In the rows, 128 means zero.
Each row has two labels, one from each of two sets.
[151 122 137 130 133 122 140  95  68 135 122 122 124 105 141 130  80 134
 139 138 148 166 167 155 120 148  89 133  98 223 152 157 117 119]	q302 q241
[161 102 135 115 149 121 163 135 113 129  48 131 152 137 123 139 154 137
 134  67 118 136  97 128 108 133 131 121 192  63 126 134 144 127]	q519 q936
[190 116 134 100 136  17 201 125 111 153  67 133 121 156 110 118 126 237
 133  20 123 129 121 125 106 136 145 128 155 104 160 147 159 149]	q519 q936
[164 122 125 136 120 100 126 120 100 128 166 113 120  90 144 121 123 130
 167 148 172 152 154 165 137 133  91 138  81 190 122 158 102 146]	q302 q936
[142 129 128 119 132 100 111 137 109 169 121  97 141 122 117 126 146 129
 164 117 145 156 137 139 141 113 124 145 148 124  95 124  93 184]	q302 q855
[187 128 124  94 161 126 157  93 142 176 141 113 128 142 111 129  81 126
 163 114 121 130 178 126 111 153 145 136 108 169 157 150 108 149]	q836 q855
[102 121 126 101 103 201  91  83 134  83  96 124 139 104 124 147 124 100
 115 164 121 122 151 102 137 118 132 121 155 128 160 127 149 127]	q836 q751
[111 119 113 126 126 174 139 146 183  86  67 138 132 118 120 116 215 114
  94 130  84  92  66 114 112 119 152 115 195   4 145 122 171 109]	q519 q247
[196  97 157  95 163 219 130  75 111 137  35 118 174 123 132 173 106 111
 133 119 110 150 126 121 108 132 138 123 239 102 128 141 126 114]	q519 q241
[184  97 161  91 151 208 121  76  84 127  31 108 166 121 142 174  76 112
 127 125 120 160 139 128 107 127 129 130 226 151 117 150 125 118]	q519 q241
[146 112 151 113 131 146 103 101  82 133 119 110 144 127 139 147  64 115
 138 146 145 150 160 126 124 126 118 137 140 212  96 141 101 138]	q331 q855
[ 58 116  94 150  91 123 110 139  67 108  96 123 123  43 136 112 188 121
 136 173 140 144 114 159 135 116  62 132 101 145 129 141 116 135]	q302 q751
[119 111 134 132  80 130  93 126  81  74 138 126 117 108 160 131 112 109
 104 164 146 123 132 134 115 110 106 123 120 202 113 144 156  75]	q331 q751
[164 107 155 130 130 112 133  96  47 154  90 125 137 115 153 146  53 132
 129 132 143 167 159 148 111 137 104 134 139 233 129 156 137  89]	q331 q241
[ 95 119 134 142 140 141 145  97  65 125  97 131 126 124 119 124  63 133
 126 124 145 153 154 145 117 144 105 135 100 195 137 130 124 122]	q724 q936
[159 118 133 109 142  95 158 103 109 123  74 128 127 132 118 129 115 135
 128  91 122 143 130 128 111 138 123 133 160 128 146 156 148 154]	q519 q936
[165  95 170 124 159 143 130  95  54 118  63 125 153 127 148 154  48 137
 125 110 149 171 145 145 119 140  95 124 178 207 110 151 131 109]	q331 q936
[133 141 138 138  86 112 115 120 127 102 176 134 111  91 151 119 143 120
 126 185 139 120 139 146 141 120 110 121  92 185 140 121 137 114]	q302 q751
[173 128 119  92 125  71 179 110 130 168  76 141 124 131 122 125 134 129
 113  94  85 127 130 113 103 142 145 142 164 120 176 145 156 116]	q519 q241
[174 144 120  97 133  51 175 113 148 204 114 121 113 145 105 133 136 137
 146  96  94 118 143 110 120 148 175 142 134 124 157 137 123 180]	q519 q855
[161  96 146 115 118 146 145 122  92 103  50 126 148 118 144 156 122 124
 107 109 118 135 117 126 103 128 117 120 191 123 133 140 156  94]	q519 q936
[123  99 135 138 110 210  90 110 113  51 129 126 147  93 164 147 134 108
 109 183 143 135 113 142 137 118  96 111 140 150 124 148 148  66]	q331 q751
[176 114 137 115 139  77 181 112 112 183  54 137 130 119 137 135 138 152
 127  75 116 144 117 127 112 145 129 137 182 140 164 144 145 137]	q519 q241
[180 111 150 129 137  86 131 105  65 151 115 126 142 134 156 143  67 146
 133  99 144 163 150 138 125 124 116 130 145 201 123 147 121 116]	q331 q241
[165 127 125  90 161 143 173 111 155 142  82 117 135 124  92 124 141 115
 150 102 110 117 139 119 110 143 140 129 163  81  90 140 119 167]	q519 q855
[148 112 149 125 128 132 127  93  68 156  72 121 129 114 148 147  73 134
 123 150 121 165 144 129 115 136 109 119 154 218 135 144 130 119]	q331 q241
